Rows and roughly how far along a hidden order each lies, from 0 to 30
In the rows, zero is written as 128.
[153 175 126 133 118 111 227 130 111 126 134  66 139 133 138 129 141 102
 130 121 128 127 131  93 128 116 188 128  73 125 137 126  59 119 133 120
 149 156 128 129 129 122 174 142 139 147 172 121 151 156 153  76 152 134
 121 142 120 125 126 134 205 135 128 114 145 168 140 134  69 135 143 154
  92 120 139 157 131 127  76 102 130 125 168 141 113 119 137 141 133  66
 161 130 124  89 133 126 123 123  88 135 132 171 119 131 177 128 105 146
 146 134   1 117 127 118 137 126 124  95 142 141  44 125 252 204 132 190
 142 112 123 151 142 139 138 117 131 156 129 193 136 124 112 112 131 133
 138 154 130  95  91 106 124 131] | 9
[131 187 133 130 140 126   9  97 145 129 125 101 120 121 130 131 115 174
  88 136 112 139 119 141 119 111 113 115 127 151 106 128 116 134  61 128
 134 116 119 115 157 124 161 112  77 123 127 141 141 158 112 104 162  68
 147 129 100 128 130 113  94 145 131 153 105 149  97 125 128 119 129 143
  89 121 121  96 119 137 163 252 123 147  76 102 161 141 109 117 154 182
 120 135 128 120  97 130 117 149 104 111 136 116 137 143  20 130 129 116
 121  91 143 111 130 144 133  94 126 114  18 187 137 133 141  13 142  93
 132 167 161 100 124 116 140 148 137 145 120 124  54 146 128 140  86 110
 122 127 101 157 162 145 117  84] | 0
[118 132 130  93 144 120   4 108 119 135 121 100 104 136 115 116 105 140
 157 139 125 134 125 127 135 112  93 111 139 223 131 128  91 117 122 137
  65 171 115 122 134  99 219 140 115 131 146 147 140 133 155 134 178  99
 133 111 104 125 129  89 225 106 154 142 123  77 141 126 146 121 125 132
  78 101 112  58 128 130 165 181 125 155 154 124 143 137 122 130 163 120
 144 113 126 106 122 104 112 135  92 122 125 105 132 102  77  83 138 137
 124 147 146  58 132 137 130 175 111  60 115 153 112 133 179 129 146 157
 123  88 137  58 110 109 140 133 147 121 115 212 104 117 151 120  92  91
 131 116 127 112 175 101 122 147] | 30
[106  89 113 128 135 150 201 152 143 119 129 191  62 134 124 134 118 114
 118 123 129 125 134 121 134 151  78 134 205  87 133 130 200 142 161 130
 154  83  90 132 124  79  36 140 160 118 101 115  98  95 143 159 105 159
 123 122 150 132 131 138  84 119 143  98 121  37 117 124 218 143 105 111
 149 114 127  97 118 122 133  56 129 125 146 129 114 119 138 139  99 123
 105 111 133 147 152 127 132 104 186 139 133 116 122 116 209 122 124 135
 128 135 167 162 131 116 135 161 132 174 166 114 157 120  95 133  99 117
 105  84  96  96 104 132 112 167 120 102 119  96 219 128 130 127 165 133
 127  96 142 149 111 155 144 134] | 18
[109 252 126 192 113  74 180 128 138 122 123 139 121 119 132 153 106 173
  74 130 131 130 121 166 108 121 113 117 133  86 110 128 157 112 111 135
 179  56 133 131 143 136  93 118 121 120 114 118  51 104 149 115 103 129
 142 110 119 126 129 124 137 111 110 124 112 186  93 128  43 124 125 112
 133 177 131 109 120 144 126  71 132 118  63 105 112 132 115 108  97 189
 102 131 123 126 131 143 116 134 150 134 125 126 129 151 182 160 139 137
 123  95 204 139 134 190 128  90 134 165 224  61 202 120 127  94 116  97
 125 164 157 177  70 115 122 123 113 134 109  86 128 128 106 146 131 143
 120 118 112 163 108 120 128 142] | 23
[114 247 125 196 110  71 168 123 131 122 123 137 125 117 135 152 105 179
  77 132 132 131 120 163 107 119 113 117 127  81 107 127 170 111 109 138
 170  56 134 131 141 153 100 119 115 121 108 119  58 106 140 112 106 126
 141 115 116 125 129 124 126 107 114 132 110 209  97 127   2 122 127 118
 124 174 133 118 122 146 124  52 132 116  56 106 121 131 110 103  99 190
 108 137 122 111 117 141 118 135 156 132 125 128 130 156 166 158 139 129
 122 101 234 131 126 182 127  88 134 164 188  61 202 122 122 103 128  86
 128 159 168 177  75 119 122 121 111 134 107  87 126 127 109 147 121 143
 118 123 111 158 111 118 123 136] | 23
[147  98 140  90 144 119   1 119 146 134 120 141 164 121 113 109 141 109
 128 140 122 141 120 118 130 126 110 120 113 140 152 125 131 148  94 124
  47 184 116 119 133 225 176 127 114 129 133 154 165 152  98 121 158 115
 115 113 121 128 129 100 126 163 140 147 103  97 140 133 107 120 128 107
 102 128 110 138 116 141 144 255 124 147 129 136 140 143 121 130 167 123
 126 141 137 184 114 122 133 146 104 102 124 111 128 138  81 105 141 101
 129 113  76 131 133 120 115 132 135 140   2 186  97 133  59  98 137 163
 156 120 136 146 181 146 134 138 141 122 142 191  37 129 134 123  99 104
 121 132 124 152 181 114 123 118] | 3
[157 209 134 114 111 144 183 140 102 129 140  95 138 119 150 136 158 148
 121 102 130 126 132  98 129 125 201 148  55 105 121 130  78 126 129 113
 185 135 121 133 123  89 117 129 117 138 150 117 143 153 132  72 115 111
 133 154 122 127 127 185 122 107 113 119 154 172 139 129 145 133 137 157
 101 100 138 193 148 122 102  73 134 110 141 133 123 120 128 132 128  56
 174 136 115  83 153 134 133 132 133 139 143 170 128 167 129 136  94 138
 144 132  24 144 122  97 139  92 124 156  82 124  54 128 215 108 125 159
 143 135 145 134 155 135 130 127 142 163 137 144 105 143 113 124 139 148
 137 148 139 100  72 140 116  86] | 11
[105 196 122 173 131 100 238 136 161 113 124 159  70 133 125 149  94 133
  87 124 127 131 131 144 123 136  82 118 179  89 123 130 180 117 142 134
 186  59 103 131 136  94  67 135 134 116 118 107  52  98 166 146  96 148
 136 107 134 127 131 107 152 106 121 102 111 110  94 125 103 137 117 123
 135 175 130  86 113 129 108  43 128 122 109 111 111 124 129 124  84 169
  95 119 130 122 129 144 116 117 167 142 130 126 122 125 212 153 129 151
 126  99 199 155 131 169 139 141 134 159 203  72 187 117 145 120 108 129
 110 130 114 144  66 108 122 141 108 112  99 113 218 126 116 132 146 133
 125 112 118 158 107 137 147 153] | 21

Next part:
[166 149 104 119 113 102  89 112  94 180 130 167 154 114 118 146 176 108
 159 143 170  92 168 115 123 128 105  82 102 160 168  89 167 111 127 168
 105 135 140 136 117 103 147 189 117  98 128 130 138 116 141 161 147 154
 146 123 116 138 145 125 125 148  61 111 161 119 137 117 173 139 121 160
  74 139 152  51 137 132 168  93 103] | 14
[108  94 114 110 129 138 154 131 168 131 118 117 141 146  68 147 125 105
 130 104 123 228  89 116 104 132 166 179 143 106  76 139  76 116  97 120
 166 122 116 126  91 197  55  79 143 144 134 135  79 113 128 126 131 120
  71 132 165 179  95 130 132  80 129 101  91 123 211 161 104 138 136  55
 148 135 171 185 119 123  68 176 191] | 20
[114  94 123 107 150 145 159 124 165  84 131 133 130 144 126 174 128 127
 108 108 120 220  86 127  94 126 169 183 124 115 121 135 136 132 104  88
 171 128 114 126  85 194 124  84 145 141 133 127  87 139 148  90  82 115
  72 139 129 126 123 126  92  90 179 111 120 140 200 164  91 132 117  62
 160 124 164 199 128 136  78 177 188] | 20
[135 131 159 123 139 140 156 130 143 118 103  95 122 145 138 127  93 116
  90 120 122 148 137 125 134 121 124 137 107 130 101 117 111 116 144 126
 157 135 147 147 114 175 150 139 135 121 125 148 137 142 141 141 101 135
 122 157 129 128 117 118 125 124 177 112 128 139 139 128  80 133 114 105
 126 124 130 176 129 120 121 138 105] | 9
[210 138 101 124 115 120  71  94  65 149 163 226 123  62 185  64 165  95
 118 157 174  72 150 158 119  95  77  64 110 173 214 119 127 140 140 174
 141 117  74 109 178  54 138 200 132  79 136 132 136 121 143 194 167 161
 205 116 137  81 139 142 149 172  45 161 161 113 166 128 206 131 134 176
 117 119 141  52 150 159 147 128 128] | 28
[ 64 117 144  75 127 108 151 138 136 147  56  50 144 134 143 145 137 117
  65 126 150 121 144  82 187 151 108  86 137 139  78 136 126  62 125 146
 141 152 158 164 127 112 119 125  86 147 172 143 159  98 185 141 153  92
 160 168  62 106 120 120 130 143 171  58 110 125 146 116 144 143 128 111
 144 174 134 113  84  82 136  87 144] | 24
[143 133 118 148 117 113 126 123 125 176 123 126 128  94 171 103 136 142
 145 140 144  85 192 123 133 127  99  59 117 150 155  84 132 108 140 164
 136 131 117 131 162  80 122 133 124 125 157 128 147 108 124 168 126 129
 186 130 102  90 142 134 135 160 100 123 138 115 144 122 173 132 138 163
 119 143 144  69  96 128 134  93 106] | 14
[138 123 112 128 116 106 125 120 102 174 106 120 141  94 154 142 129 138
 125 137 166 149 151 107 143 136 106  77 113 152 130  65 171  95 142 176
 139 131 131 143 151  93 121 174 100 115 169 123 153 104 134 164 115 142
 188 135  94  86 150 130 161 150  92 111 145 118  94 114 166 138 131 153
  93 159 135 110 114 114 177 129  91] | 13
[120 130 129 102 147 142 151 126 129  90 144 128 145 150 126 172 145  86
 114 109 123 149  87 129  99 134 170 123 117 138  90 204  66 118 102 115
 168 124 130 138  80 205  81  98 139 124 129 141  87 139 147 125  58 138
  79 133 180 185  94 127  94 126 165 120 102 144 152 133  88 138 115  55
 153 136 169 182 131 131  84 175 184] | 20
[135 121 111 150 138 127 121 115 153 131 170 131 141 119  91 139 206  70
 154 129 133 184  50 142 126 115 147 134 123 134 150 219 104 121  98 120
 132 111 129 134 115 172 126 117 149 111 129 124  86 139 111 131  86 162
 102 129 177 158  96 128  95 107 121 156 127 129 236 131 125 136 123  94
 122 109 158 148 153 162 129 173 197] | 18
[107 121 121 102 129 117 133 127 128 143  89  88 139 119 146 136  71 121
 121 122 147 150 212 100 117 141 114  87 131 139 102  85 148  79 144 139
 137 144 109 135 135 130 119 132 104 124 138 135 146 105 163 135 145 130
 136 141  93 116 139 123 153 135 152 108 119 125 136 123 145 137 126 123
 127 154 136 117 119 104 148  96 142] | 11
[109 117 127 130 116 108 128 126 131 136  86 103 129 109 132 100 137 183
 114 128 152  49 240 129 179 135  83  47 136 142 134  20 186  85 165 147
 113 144 115 144 168 127 129 172  95 130 179 124 175 101 141 134 193 124
 192 134  61  61 171 126 181 168 115 104 142 110 126  99 173 126 141 185
 108 156 107  72  96  95 130  65  57] | 25
[125 120 134 143 120 120 104 114  90 194 139 158 114  95 177 110 146 129
 110 147 158  73 182 140 131 117 109  72 104 158 175  95 143 113 148 138
 108 128 113 131 122  90 184 162 123 107 158 133 158 118 124 183 132 121
 185 137 149  85 124 130 132 136 144 135 142 128 100 136 163 127 120 164
  89 137 116  81 129 133 180 101 123] | 14
[103  96 123 109 144 134 152 131 128 142 106 101 139 139 131 128 145 128
  94 125 135 180 147 116 129 133 118 112 138 125  90 153 111 105 119 102
 160 132 121 135 134 123  92  98 125 143 121 138 108 121 156 112 110 100
 103 148 132 158 109 128 130 110 141 110  99 131 145 142 112 132 122  82
 147 153 149 132 106 120 132 142 154] | 8
[125 121 119 127 125 121 128 122 118 145 114 135 142 114 148 129 125 134
 123 126 147 107 164 117 133 126 128 120 123 141 127 110 138 109 128 140
 130 130 115 136 136 124 119 151 120 124 141 125 126 116 134 132 125 127
 151 138 114 123 131 125 144 129 136 109 118 124 123 133 142 134 127 115
 110 140 143 119 124 123 135 119 127] | 0
[196 114 117 193 112 131  74  99  70 218 162 218 114 123 132  68 225 120
 197 157 172  58 143 130 102 103  80  51 124 137 218 114 204 132 133 165
  83 118  63 128 189  47 190 194 127  88 128 101 144 109 138 193 180 148
 205 137 121  69 142 144 153 176  46 157 119 111 121 119 215 117 144 186
  53 133 117 135 138 155 193 101 122] | 28
[126 118 131 132 126 137 129 127 130 147 129 130 113 126 145 100 136 141
 132 135 127 110 133 140 137 121 110 109 132 133 140 136 151 131 141 126
 125 130 111 125 142 120 148 122 127 127 125 130 138 129 131 153 147 114
 137 136 119 116 125 129 132 134 130 130 123 123 100 127 130 120 130 131
 129 127 102 133 124 130 136 119 109] | 0
[165 116 118 152 129 146 163 129 137 110 166 132 120 128 125 138 200  88
 131 125 126 180  34 129  87 113 126 173 120 122 135 223 129 164 127 101
 126 127 127 109 110 168 117 116 134 118  88 126  91 146 110 129  86 145
  85 113 181 163 129 137  87 106 130 155 116 127 126 156 115 125 129  80
 130 129 144 176 153 160  98 119 126] | 18
[106 115 126 134 131 126 145 128 131 110 104 107 137 137  96 167 113 128
 102 122 136 187 147 109 134 129 127 144 140 119  86 135 103 114 117 100
 150 129 108 136 104 120  74 129 128 146 125 133 113 116 149 103 129 110
 104 136 137 153 110 129 118 111 166 110 117 131 159 151 151 137 133  75
 150 140 158 152 115 129 127 144 164] | 8
[222 120 108 202 134 138  88  95  84 195 206 134  93  78 162 104 255  71
 222 130 135 121  35 186  56 113 101  98 116 155 218 204 142 177 109 110
 136  96  35 123 164  97 195 174 171 128 100 107 114 131  68 176 129 153
 145 106 177 137 110 132 112 162  66 188 140 124 125 150 129 104 136 147
 130  95 125 110 164 182 164 157 129] | 29
[176 118 109 178 127 128 108 107  94 185 164 198 119  87 157 123 207 139
 182 144 156 104 147 156 100 108 100  78 111 145 127 150 137 122 119 106
 106 113  71 101 168  85 126 125 138 101 125 109 124 123 133 160 151 139
 163 117 142 107 117 142 135 130 145 145 137 124 164 140 141 118 132 122
  76 129 129  89 135 129 167 125 153] | 15
[197 114 101 129 131 146 115 123 127 131 196 134 131 103 123 131 255 123
 191 127 149 142   1 121  44  99 127 124 117 139 156 255 130 181  80 118
 140 102  66  94 126 176 127 131 167 121  77 121 123 146  94 109  66 130
 149 137 131 172  85 142  78 105 130 170 118 127 255 171 138 134 120 116
 119 100 163 127 122 181 133 195 237] | 30
[ 93 137 139 102 113 104 128 121 110 169  71  79 140 116 175 113  58 176
  84 129 159  71 126  93 184 146 129 231 115 140 126 131 173 119 165 166
 119 149 160 158 157 129 149 138  90 134 125 134 170 121 160 159 176 110
 139 137  62  73 126 117 175 155 135 121 135 127 144 136 145 139 133 163
 119 162 112  76  97  89 174  54  48] | 25
